What each symbol does to the items:
ne: z667->z89, z141->z822, z62->z888, z708->z468, z729->z209, z772->z296, z801->z935, z914->z695, z400->z571, z26->z964, z32->z443, z907->z649, z846->z252, z661->z113, z328->z331, z430->z860, z443->z37, z359->z197, z463->z451, z966->z688, z955->z144, z950->z737, z355->z502, z815->z510, z242->z496, z713->z90, z747->z729, z688->z609, z574->z772, z523->z661, z920->z951, z811->z614, z31->z235, z331->z574, z447->z328, z766->z463, z272->z811, z408->z610, z539->z915, z454->z927, z183->z911, z52->z954, z113->z339, z587->z31, z503->z430, z2->z523, z367->z497, z286->z735, z892->z447, z238->z832, z338->z766, z793->z622, z144->z923, z294->z5, z822->z548, z698->z286, z189->z2, z451->z552, z339->z693, z100->z28, z221->z920, z622->z924, z927->z359, z621->z189, z497->z83, z817->z141, z571->z547, z178->z242, z129->z559, z610->z81, z915->z713, z547->z801, z580->z918, z737->z817, z552->z996, z548->z711, z832->z539, z423->z633, z735->z503, z951->z375, z649->z914, z847->z950, z375->z955, z935->z337, z262->z652, z888->z907, z34->z587, z996->z846, z83->z335, z578->z667, z954->z183, z614->z110, z903->z262, z609->z903, z37->z848, z964->z254, z72->z34, z711->z408, z235->z355, z496->z62, z197->z72, z633->z52, z252->z698, z848->z578, z468->z32, z924->z828, z285->z493, z860->z747, z209->z230, z89->z793, z828->z621, z933->z580, z754->z100, z90->z285, z81->z815, z110->z26, z109->z338, z827->z933, z296->z847, z254->z454, z559->z272, z493->z400, z911->z75, z28->z322, z335->z238, z923->z294, z579->z966, z502->z754, z918->z367, z230->z708, z75->z109, z695->z221, z337->z423, z322->z178, z5->z892, z652->z129, z510->z579, z693->z827
ru: z667->z848, z141->z737, z62->z242, z708->z209, z729->z860, z772->z331, z801->z571, z914->z907, z400->z285, z26->z614, z32->z708, z907->z62, z846->z552, z661->z2, z328->z892, z430->z735, z443->z468, z359->z454, z463->z338, z966->z510, z955->z951, z950->z296, z355->z31, z815->z610, z242->z322, z713->z539, z747->z430, z688->z579, z574->z328, z523->z189, z920->z695, z811->z559, z31->z34, z331->z447, z447->z5, z766->z109, z272->z129, z408->z548, z539->z238, z454->z964, z183->z52, z52->z423, z113->z523, z587->z72, z503->z286, z2->z621, z367->z580, z286->z252, z892->z294, z238->z83, z338->z75, z793->z667, z144->z375, z294->z144, z822->z817, z698->z846, z189->z828, z451->z766, z339->z661, z100->z502, z221->z914, z622->z89, z927->z254, z621->z924, z497->z918, z817->z950, z571->z493, z178->z28, z129->z262, z610->z711, z915->z832, z547->z400, z580->z827, z737->z847, z552->z463, z548->z141, z832->z335, z423->z935, z735->z698, z951->z221, z649->z888, z847->z772, z375->z920, z935->z547, z262->z609, z888->z496, z34->z197, z996->z451, z83->z367, z578->z37, z954->z633, z614->z272, z903->z688, z609->z966, z37->z32, z964->z110, z72->z359, z711->z822, z235->z587, z496->z178, z197->z927, z633->z337, z252->z996, z848->z443, z468->z230, z924->z793, z285->z713, z860->z503, z209->z747, z89->z578, z828->z622, z933->z693, z754->z355, z90->z915, z81->z408, z110->z811, z109->z911, z827->z339, z296->z574, z254->z26, z559->z652, z493->z90, z911->z954, z28->z754, z335->z497, z923->z955, z579->z815, z502->z235, z918->z933, z230->z729, z75->z183, z695->z649, z337->z801, z322->z100, z5->z923, z652->z903, z510->z81, z693->z113
ve: z667->z559, z141->z286, z62->z90, z708->z966, z729->z815, z772->z451, z801->z920, z914->z571, z400->z914, z26->z621, z32->z609, z907->z493, z846->z737, z661->z359, z328->z338, z430->z408, z443->z903, z359->z113, z463->z772, z966->z468, z955->z633, z950->z846, z355->z367, z815->z209, z242->z915, z713->z62, z747->z81, z688->z32, z574->z463, z523->z927, z920->z935, z811->z622, z31->z580, z331->z766, z447->z109, z766->z574, z272->z793, z408->z860, z539->z242, z454->z523, z183->z5, z52->z923, z113->z197, z587->z933, z503->z711, z2->z454, z367->z502, z286->z822, z892->z75, z238->z322, z338->z331, z793->z811, z144->z52, z294->z183, z822->z735, z698->z141, z189->z254, z451->z296, z339->z72, z100->z335, z221->z801, z622->z614, z927->z661, z621->z964, z497->z754, z817->z698, z571->z695, z178->z539, z129->z667, z610->z747, z915->z496, z547->z221, z580->z235, z737->z252, z552->z847, z548->z503, z832->z178, z423->z955, z735->z548, z951->z337, z649->z400, z847->z996, z375->z423, z935->z951, z262->z848, z888->z285, z34->z827, z996->z950, z83->z100, z578->z129, z954->z294, z614->z924, z903->z37, z609->z443, z37->z262, z964->z189, z72->z693, z711->z430, z235->z918, z496->z713, z197->z339, z633->z144, z252->z817, z848->z652, z468->z688, z924->z110, z285->z907, z860->z610, z209->z510, z89->z272, z828->z26, z933->z31, z754->z83, z90->z888, z81->z729, z110->z828, z109->z328, z827->z587, z296->z552, z254->z2, z559->z89, z493->z649, z911->z892, z28->z238, z335->z28, z923->z954, z579->z708, z502->z497, z918->z355, z230->z579, z75->z447, z695->z547, z337->z375, z322->z832, z5->z911, z652->z578, z510->z230, z693->z34
vu: z667->z614, z141->z430, z62->z400, z708->z903, z729->z966, z772->z846, z801->z955, z914->z935, z400->z920, z26->z523, z32->z652, z907->z547, z846->z822, z661->z34, z328->z451, z430->z815, z443->z129, z359->z827, z463->z950, z966->z37, z955->z183, z950->z286, z355->z335, z815->z468, z242->z285, z713->z649, z747->z579, z688->z848, z574->z996, z523->z72, z920->z633, z811->z621, z31->z497, z331->z552, z447->z463, z766->z847, z272->z828, z408->z209, z539->z888, z454->z339, z183->z328, z52->z892, z113->z587, z587->z367, z503->z81, z2->z197, z367->z28, z286->z408, z892->z766, z238->z496, z338->z296, z793->z26, z144->z911, z294->z109, z822->z860, z698->z711, z189->z359, z451->z737, z339->z31, z100->z539, z221->z423, z622->z964, z927->z693, z621->z927, z497->z322, z817->z503, z571->z951, z178->z90, z129->z622, z610->z230, z915->z907, z547->z375, z580->z754, z737->z735, z552->z817, z548->z747, z832->z62, z423->z294, z735->z610, z951->z52, z649->z801, z847->z698, z375->z954, z935->z144, z262->z89, z888->z571, z34->z918, z996->z141, z83->z178, z578->z811, z954->z447, z614->z189, z903->z667, z609->z578, z37->z559, z964->z661, z72->z580, z711->z729, z235->z83, z496->z493, z197->z933, z633->z5, z252->z548, z848->z272, z468->z262, z924->z254, z285->z695, z860->z510, z209->z688, z89->z110, z828->z454, z933->z502, z754->z832, z90->z914, z81->z708, z110->z2, z109->z772, z827->z355, z296->z252, z254->z113, z559->z924, z493->z221, z911->z331, z28->z915, z335->z242, z923->z75, z579->z443, z502->z238, z918->z100, z230->z609, z75->z574, z695->z337, z337->z923, z322->z713, z5->z338, z652->z793, z510->z32, z693->z235
ke: z667->z129, z141->z698, z62->z713, z708->z579, z729->z81, z772->z463, z801->z221, z914->z400, z400->z649, z26->z828, z32->z688, z907->z285, z846->z950, z661->z927, z328->z109, z430->z711, z443->z609, z359->z661, z463->z574, z966->z708, z955->z423, z950->z996, z355->z918, z815->z729, z242->z539, z713->z496, z747->z610, z688->z468, z574->z766, z523->z454, z920->z801, z811->z793, z31->z933, z331->z338, z447->z75, z766->z331, z272->z89, z408->z430, z539->z178, z454->z2, z183->z294, z52->z144, z113->z359, z587->z827, z503->z548, z2->z254, z367->z355, z286->z141, z892->z911, z238->z28, z338->z328, z793->z272, z144->z633, z294->z954, z822->z286, z698->z817, z189->z964, z451->z772, z339->z197, z100->z83, z221->z547, z622->z811, z927->z523, z621->z26, z497->z502, z817->z252, z571->z914, z178->z832, z129->z578, z610->z860, z915->z242, z547->z695, z580->z31, z737->z846, z552->z296, z548->z735, z832->z322, z423->z375, z735->z822, z951->z935, z649->z493, z847->z552, z375->z337, z935->z920, z262->z37, z888->z90, z34->z693, z996->z847, z83->z754, z578->z652, z954->z923, z614->z622, z903->z443, z609->z32, z37->z903, z964->z621, z72->z339, z711->z503, z235->z580, z496->z915, z197->z113, z633->z955, z252->z737, z848->z262, z468->z966, z924->z614, z285->z888, z860->z408, z209->z815, z89->z559, z828->z110, z933->z587, z754->z497, z90->z62, z81->z747, z110->z924, z109->z447, z827->z34, z296->z451, z254->z189, z559->z667, z493->z907, z911->z5, z28->z335, z335->z100, z923->z52, z579->z230, z502->z367, z918->z235, z230->z510, z75->z892, z695->z571, z337->z951, z322->z238, z5->z183, z652->z848, z510->z209, z693->z72

The rows follow the links: the fewer symbols apart two items are, the more alike their rows tend to be.

Here are some items, each with a row of numbers. One shown again gets a slightly different row.
z375 -> [  0 -33  13 -16  -6 -12 -31  12   5  -2  91 -26 -15 -47   9 -41  32  44  48  22   2   6 -12  -4 -43   7  43  25 -66  34  -5  -2 -11  33  55   1  34 -15  15 -52  15  26 -96  31 -59 -64  80 -17  25]
z860 -> [ 33 -62  15 -23  -9  -6 -50   1 -64  12  18 -33   0 107 -28  36 -45 -20  24 -65   6 -47 -75 -53  35  25  -8 -44  28 -13 -31   7  47  18 -24 -11 -31  39  19 -21   8  46  20  23  38  -5 -63  -9  -2]
z996 -> [-53 -13 -21 -44 -53  -1 -70   0  24 -12  34 -57  -6 -31  17 -11 -80 -11  99 -11 -26 -66   2 -22 -25   3 -36  -9 -13 -49 -77  32 -14  -5   2  12  45 -31  46 -48  12 -30 -49 -11  -5  -9 -13  -2  40]
z235 -> [-11  70 -30  26  67  -7  35  19  42   9 -26  46 -13 -75   0 -29  42  21 -57  39  -6  55  49  77 -51 -25  25  30  -6  21  39   2 -20   2  38 -10  64  46 -21  68  30 -21 -19   6 -22 -30  33 -30  -9]
z772 -> [-44 -25   6 -38 -85  10 -40 -19  25 -24  28 -52   8 -22  26  -5 -63 -16  90   3 -15 -58   7 -45  11   6 -42  -1 -17 -46 -60  19 -23 -21 -18  24  -7 -85  31 -70 -26 -32 -19 -30  -9  26   0  36  32]
z610 -> [ 34 -61  17 -19 -15  -3 -45   0 -65  12   8 -33   4 109 -24  35 -45 -25  20 -64   6 -46 -70 -53  41  22 -13 -47  32 -15 -28   7  48  11 -27 -12 -40  33  15 -20   3  40  29  14  43   5 -66  -7  -4]
z52 -> [ 29 -68  34 -17 -20 -10 -30   5 -34  -2 100 -32  -7   8   3 -23  41  36  43   2  18   2 -46 -41  -5  23  45   6 -60  42   0 -13  11  42  32   1 -16 -19   5 -75  -3  58 -71  37 -48 -49  69  -8  16]
z827 -> [-32  87 -34  31  40   4  51   5  60  -1 -63  48  -2 -79  10 -12  18   1 -55  41 -13  40  72  73 -32 -30  -5  27  14  -4  31   1 -34 -27   9  -3  45  11 -20  72  10 -52  20 -21  -3  13   9  -7 -12]
z571 -> [ -35   23   -1    0  -36    6   20   -9   60  -21   31   -3    1 -106   43  -43   27   23   32   62   -8   19   57   14  -32  -10    4   44  -55   10    3   -3  -54  -12   23   25   24  -79    0  -36  -20  -36  -50  -19  -57   -2   84   20   21]
z502 -> [ 18  42  -8  28  75 -13  38  18  10  12   3  47 -14 -46  -7 -26  68  36 -64  33   7  63  21  62 -43 -12  47  28 -20  48  51 -12  -5  22  46 -16  44  56 -24  50  28  16 -29  29 -32 -48  48 -36 -15]
z189 -> [ 42  19   3  37  42   5  53  -7 -28  16 -69  47  14  61 -24  36  33 -20 -89 -15  18  36  -5  13  44  -1  -1 -13  49  17  48 -19  25  -7 -30 -13 -49  45 -31  60 -10  15  87  -3  41  37 -47   5 -39]
z100 -> [ 42   6  12  34  61 -11  49  13 -14  13  19  43  -7 -14 -14 -18  94  37 -69  29  23  72   0  33 -19  -3  59  25 -28  65  68 -28   3  30  37 -14  -2  39 -34  29  12  41 -19  35 -32 -37  62 -23 -21]
z183 -> [ 36 -84  46 -13 -44  -2 -19 -11 -40  -5  86 -34   5  36   6  -8  34  21  43  -6  23 -10 -53 -65  24  26  29   1 -49  34   0 -23  12  28   9   8 -54 -45   4 -87 -26  57 -42  21 -33 -18  51  17  11]
z848 -> [-36  55 -52  -9  39  -5 -30  20  21   9 -59   0 -11  -5 -17  12 -74 -29  -3 -26 -27 -32  18  43 -26 -18 -34 -22  55 -54 -41  38  10 -18  -8 -15  74  68  22  70  43 -41  16  -9  43  -2 -80 -31   0]
z400 -> [-38  24   6   7 -43  11  36 -14  59 -22  17   1   6 -98  41 -37  33  18  24  65  -3  22  60   9 -18 -10   0  45 -50  10  14  -8 -57 -16  15  27   0 -93  -8 -34 -35 -40 -31 -29 -51  14  78  33  18]
z447 -> [ 14 -72  42 -20 -80  10 -15 -25 -24 -14  55 -41  13  33  19   6   4   1  60  -2  16 -25 -32 -77  41  23  -6  -3 -34   7 -14 -14  -2   3 -20  23 -73 -88   5 -93 -49  26 -10  -6 -15  25  28  40  16]
z238 -> [ 50  -7  30  38  40  -3  60  -1 -23   8  21  42   3   2  -3 -12 102  37 -67  28  28  72  -3  10   4   3  57  23 -31  72  77 -39   2  25  23  -9 -34  12 -39   7 -13  45  -4  24 -32 -17  63  -2 -23]
z966 -> [-26  13 -19 -11 -28  11 -15 -12   1  -4 -65 -16  14  42  -5  38 -76 -49  11 -35 -14 -50   2 -16  36  -4 -60 -33  59 -63 -38  20   6 -37 -55   4 -17  -4  15  20 -10 -39  67 -35  58  56 -91  18  -2]
z907 -> [ -23   18   17   15  -46   16   54  -23   49  -21    6   12   12  -74   41  -23   50   11    2   62    4   33   58    2    5   -8    1   43  -41   17   31  -21  -51  -24    3   28  -28 -100  -21  -35  -49  -34   -3  -31  -41   35   74   47    7]
z552 -> [-54 -12 -12 -42 -69   5 -60  -3  30 -19  29 -57   0 -33  26  -8 -76 -14  97  -6 -23 -63   7 -29 -12   0 -38  -7 -15 -51 -71  30 -22 -16  -7  20  29 -59  43 -56  -3 -36 -37 -21  -7   8  -8  14  39]
z242 -> [ 39 -12  38  34  -5   9  71 -21  -7  -4   8  37  14  -5  12  -9  96  24 -55  42  29  66  11 -10  30   5  34  31 -34  59  73 -46 -14   5   1  11 -71 -50 -40 -19 -48  25  19  -2 -28  22  67  31 -19]
z579 -> [-11  -6  -6 -13 -31  13 -16 -16 -14   1 -57 -13  14  63  -4  42 -70 -47  11 -42  -6 -48 -13 -30  52   3 -56 -36  55 -53 -33  12  17 -28 -55   1 -35  -9  12   7 -15 -22  70 -29  59  60 -93  22  -4]
z141 -> [-12 -35 -12 -42  -5 -15 -90  21 -22   5  50 -54 -18  26 -12  -2 -71   0  75 -48 -18 -61 -48 -20 -27  12  -3 -26  -3 -28 -66  31  22  23  15 -12  55  40  44 -26  45  21 -58  26   5 -51 -29 -36  26]
z81 -> [ 30 -53  16 -17 -20   0 -31  -7 -59  10  -5 -26  10 107 -24  44 -45 -34  17 -61   9 -44 -61 -55  55  22 -24 -44  39 -23 -29   3  43   2 -40  -8 -53  20  13 -19  -5  30  46   3  49  23 -75   6  -6]
z359 -> [ -5  62 -14  37  20  15  74 -17  27   0 -90  53  15 -15   4  17  23 -23 -77  23   3  39  51  37  25 -21 -23   8  39  -6  43 -12 -15 -38 -32   4 -26  -7 -35  62 -24 -40  81 -35  27  59 -27  24 -30]
z924 -> [ 44  10  -6  24  74  -8  12  15 -45  28 -43  36  -6  66 -39  25  15 -10 -73 -38  12  22 -29  22  13   0  16 -26  47  13  27  -7  47  16  -6 -32   1 103 -16  73  31  33  43  28  38 -16 -53 -34 -37]
z430 -> [ 28 -63  10 -26  -2 -12 -62  10 -64  13  30 -38  -7  95 -29  26 -45 -11  33 -67   6 -51 -78 -45  19  22  -1 -42  20  -9 -37   9  50  23 -11 -14 -13  48  27 -23  23  49  -3  28  30 -22 -54 -22   3]
z34 -> [-31  87 -29  33  39   3  58  -2  57  -1 -74  50  -1 -72  13  -7  17  -5 -56  40 -11  44  73  71 -25 -30 -10  25  18  -8  35   2 -33 -29   2  -1  36   3 -22  73   2 -55  28 -26   2  22   0   4 -12]
z331 -> [ -18  -49   28  -28  -93   11  -24  -26    4  -21   37  -45   13    7   27    1  -28  -11   76    2    0  -43   -8  -67   33   18  -29   -3  -22  -22  -37    1  -18  -16  -26   28  -50 -100   16  -89  -45   -8   -2  -28   -8   37    9   47   23]
z766 -> [-26 -43  20 -29 -90  13 -26 -25   9 -22  33 -49  13  -3  27   2 -38 -16  79   3  -5 -45  -3 -62  26  12 -32   1 -19 -28 -39   3 -21 -21 -24  29 -42 -99  19 -86 -40 -19  -6 -29  -8  38   9  46  26]
z355 -> [  4  55 -23  28  75 -10  36  22  25  11 -12  46 -16 -62  -3 -26  54  29 -57  38   2  59  37  71 -52 -19  37  30 -14  34  45  -7 -11  14  46 -16  58  53 -19  61  29  -5 -26  20 -25 -43  46 -36 -13]
z339 -> [-24  78 -25  36  26  11  66 -10  46  -4 -86  52   9 -49  14   5  17 -14 -68  39  -5  40  70  54   1 -26 -19  20  29 -12  37  -6 -30 -35 -18   2   5  -8 -28  69 -12 -55  60 -35  16  46 -11  17 -21]
z337 -> [ -6 -22   5 -17  -7 -12 -26  14  13  -8  88 -22 -15 -59  11 -46  26  42  46  28  -3   7  -5   2 -47   7  41  29 -62  30  -9   0 -16  29  55   8  42 -18  14 -51  15  16 -96  29 -63 -63  83 -18  27]
z496 -> [ 26  -5  39  30 -22  12  73 -26   5  -9   8  31  17 -22  19  -8  86  19 -43  50  27  55  24 -12  29   1  24  31 -33  53  64 -44 -26  -6  -3  17 -73 -71 -41 -27 -54  11  20 -15 -30  35  69  43 -14]

Each walk starts at a row. The symbols on each line, taken left to right, move it on to the next item.
Each answer is a row, close to the row of the item it stands for.
start [ 32  28   4  38  33   8  63 -11 -17  10 -79  51  15  43 -12  31  30 -19 -87  -5  16  36   9  16  45  -5  -7  -7  50   9  51 -22  13 -19 -36  -5 -51  26 -37  56 -19  -1  88 -16  42  50 -44  13 -36]
vu vu ne vu ke ve vu: [ 51 -12  35  37  18   4  65  -9 -19   5  14  41   9   6  -1  -9 105  33 -64  33  31  68   1  -1  16   3  50  25 -30  70  77 -42   0  18  13  -2 -55 -12 -42  -5 -27  38   8  16 -30  -2  62  11 -23]
ru ru ru ne vu: [ 51  -6  27  37  47  -7  54   2 -22  11  17  43   1   0  -7 -16  98  38 -69  29  28  72  -6  19  -3   2  58  23 -29  73  74 -37   4  27  28 -11 -26  22 -36  17  -5  43  -7  28 -29 -25  65 -11 -21]
start [-19  45 -50  -5  60 -12 -32  29   5  17 -47   6 -16   5 -23  11 -56 -18 -17 -35 -23 -19   2  54 -33 -15 -15 -20  51 -40 -28  35  24  -1   6 -24  78  99  16  78  58 -20   9   9  38 -28 -69 -48  -5]
ve ru ne vu ke: [ 21  26 -29  13  83 -15 -15  30 -29  26 -39  21 -15  43 -40  18 -18  -6 -54 -38  -4   7 -25  41 -18  -5   9 -24  46  -2   1  13  43  17  10 -32  44 119  -2  79  53  18  16  31  34 -33 -59 -51 -22]
ve ke ru ve ne: [ 10  30 -32   6  81 -15 -21  30 -24  26 -40  19 -18  38 -36  18 -24  -9 -45 -36  -9   3 -20  45 -21  -6   6 -26  47 -10  -4  18  42  17  11 -31  54 119   3  79  59  13  14  26  34 -36 -61 -54 -16]
start [  1 -47  -7 -40   0 -15 -82  22 -38   9  51 -50 -14  48 -22   5 -61   1  65 -53 -13 -56 -60 -26 -16  19   4 -31   2 -21 -60  26  34  31  13 -14  38  52  41 -26  41  33 -45  34   8 -52 -35 -36  21]
ne ru ru ru: [-53 -13 -14 -43 -60   0 -65  -2  30 -18  29 -55  -6 -32  19 -11 -78 -11  98  -9 -30 -68   4 -27 -19   0 -35  -6 -10 -53 -75  31 -16 -14  -3  18  37 -47  41 -50   3 -30 -42 -15  -4  -2 -13   6  40]
ru ru ve ru ne ke ve: [-10 -54  31 -27 -91  12 -16 -28  -2 -22  39 -45  17  13  23   5 -19 -11  70   1   5 -37 -13 -70  37  17 -22   0 -24 -13 -31  -4 -13 -14 -25  28 -60 -99  14 -89 -47  -1  -3 -23  -9  37  16  49  21]
start [  3   6  29  23 -42  14  69 -27  28 -18   0  25  17 -48  32 -16  67  14 -21  55  17  46  42 -10  22  -3  12  36 -35  35  51 -32 -42 -16  -7  23 -55 -93 -32 -32 -58 -16  14 -29 -36  42  70  49  -4]
ve ne ne ke: [ -26   18   13   11  -46   15   47  -21   55  -24    7   10   10  -86   38  -26   42   16    8   62    2   28   59    4   -5   -9    0   40  -44   14   23  -15  -56  -21    7   30  -20 -100  -16  -35  -45  -38  -16  -33  -47   30   74   44    9]
ne ne vu ne ru ne: [-15 -14   6 -15 -10 -13 -22  13  21  -7  80 -22 -19 -69  18 -48  27  42  48  33  -6   7   6   7 -52   0  36  32 -69  24  -7   5 -21  26  52   7  47 -25  14 -46  10  10 -93  20 -62 -57  84 -14  27]
start [ -6  64 -25  29  70 -11  37  20  35   8 -19  47 -14 -68  -2 -29  49  27 -56  37  -2  57  41  74 -49 -23  34  27 -11  30  38  -3 -13   9  42 -14  60  51 -18  65  30 -15 -23  14 -26 -37  38 -34 -10]
ve ru ru ve ve: [-30  85 -35  28  49   2  50  10  57  -1 -58  50  -5 -81   8 -18  26   6 -55  41 -12  45  72  78 -38 -28  -3  27   8  -4  28   4 -31 -17  18  -3  51  20 -20  74  12 -49  11 -17  -7   5  13 -12 -10]
ru ne ke ke ve: [-31  85 -28  33  30   8  62  -4  56  -5 -78  51   4 -66  13  -4  15  -6 -60  40 -10  41  74  62 -14 -31 -18  24  21 -11  31   1 -32 -32  -2   6  28  -2 -23  69  -2 -57  39 -31   5  33  -4   4 -16]
start [-33 -22 -22 -45 -21 -10 -88  17   3  -4  47 -55 -15  -5  -3 -12 -79  -5  88 -27 -24 -65 -27 -19 -35   5 -15 -17  -8 -41 -76  36   8  12  13   1  62  12  48 -32  35  -2 -59  14  -5 -42 -20 -27  33]
ru ke vu ke ke ve: [-28 -27 -18 -47 -17 -13 -88  19  -6   1  47 -55 -19   4  -5  -8 -76  -3  82 -36 -21 -64 -31 -16 -33   7 -14 -20  -8 -40 -74  36  12  13  18  -3  60  23  48 -27  39   4 -62  19  -1 -45 -24 -28  31]
ru ke ke ke ru ve ke: [-40 -31   8 -35 -87  13 -36 -22  20 -24  29 -51  10 -18  29  -2 -55 -13  86   2 -12 -55   4 -49  13   9 -40   0 -19 -40 -52   9 -25 -20 -22  28 -19 -93  26 -75 -33 -29 -15 -30  -5  28  -2  37  30]
start [ 37  25   2  40  38   8  60 -11 -25  15 -75  50  14  55 -18  35  32 -20 -88 -11  17  37   2  13  45  -5  -4 -11  48  13  51 -20  21 -12 -31 -11 -50  35 -37  59 -16   7  86 -10  43  44 -44   9 -38]
ne ne vu ru ve ne: [-25  81 -26  33  26   8  61  -8  53  -2 -81  50   6 -58  10   1  17 -10 -62  40  -9  40  71  60  -5 -28 -20  21  25 -10  34  -2 -30 -35 -10   4  17  -3 -25  69  -9 -60  49 -37  11  41  -8  12 -17]
ru ke ne ne ke vu: [-25  81 -34  29  54   0  44  10  54   1 -51  47  -6 -82   7 -19  26  10 -54  44 -14  44  65  78 -41 -31   5  29   3   3  31   3 -31 -16  20  -6  55  25 -20  70  20 -43   2  -7 -14  -8  19 -14  -9]
start [-45  50 -45 -13  10   3 -24   6  26   4 -71  -4  -2  -4  -7  21 -84 -39   8 -26 -32 -40  21  28 -10 -15 -53 -24  57 -65 -49  37   1 -25 -23  -8  52  37  22  53  27 -52  35 -25  51  21 -87 -12   1]
ru ne ke ke ve: [-41  38 -33 -11 -15   8 -20  -6  21  -4 -71 -11   6  13  -3  28 -85 -46  16 -28 -22 -47  18   5  14 -14 -63 -25  62 -68 -45  30   0 -39 -40   3  18  11  17  38   4 -54  56 -34  56  47 -92   7   3]
ru ru ve vu ve: [-42  44 -41 -10  -6   7 -21   1  22  -1 -70  -7   5   7  -3  26 -87 -45  10 -30 -25 -45  20  15   5 -15 -60 -25  60 -68 -44  33   0 -38 -35  -1  30  16  21  41  16 -55  49 -33  56  36 -85   0   2]
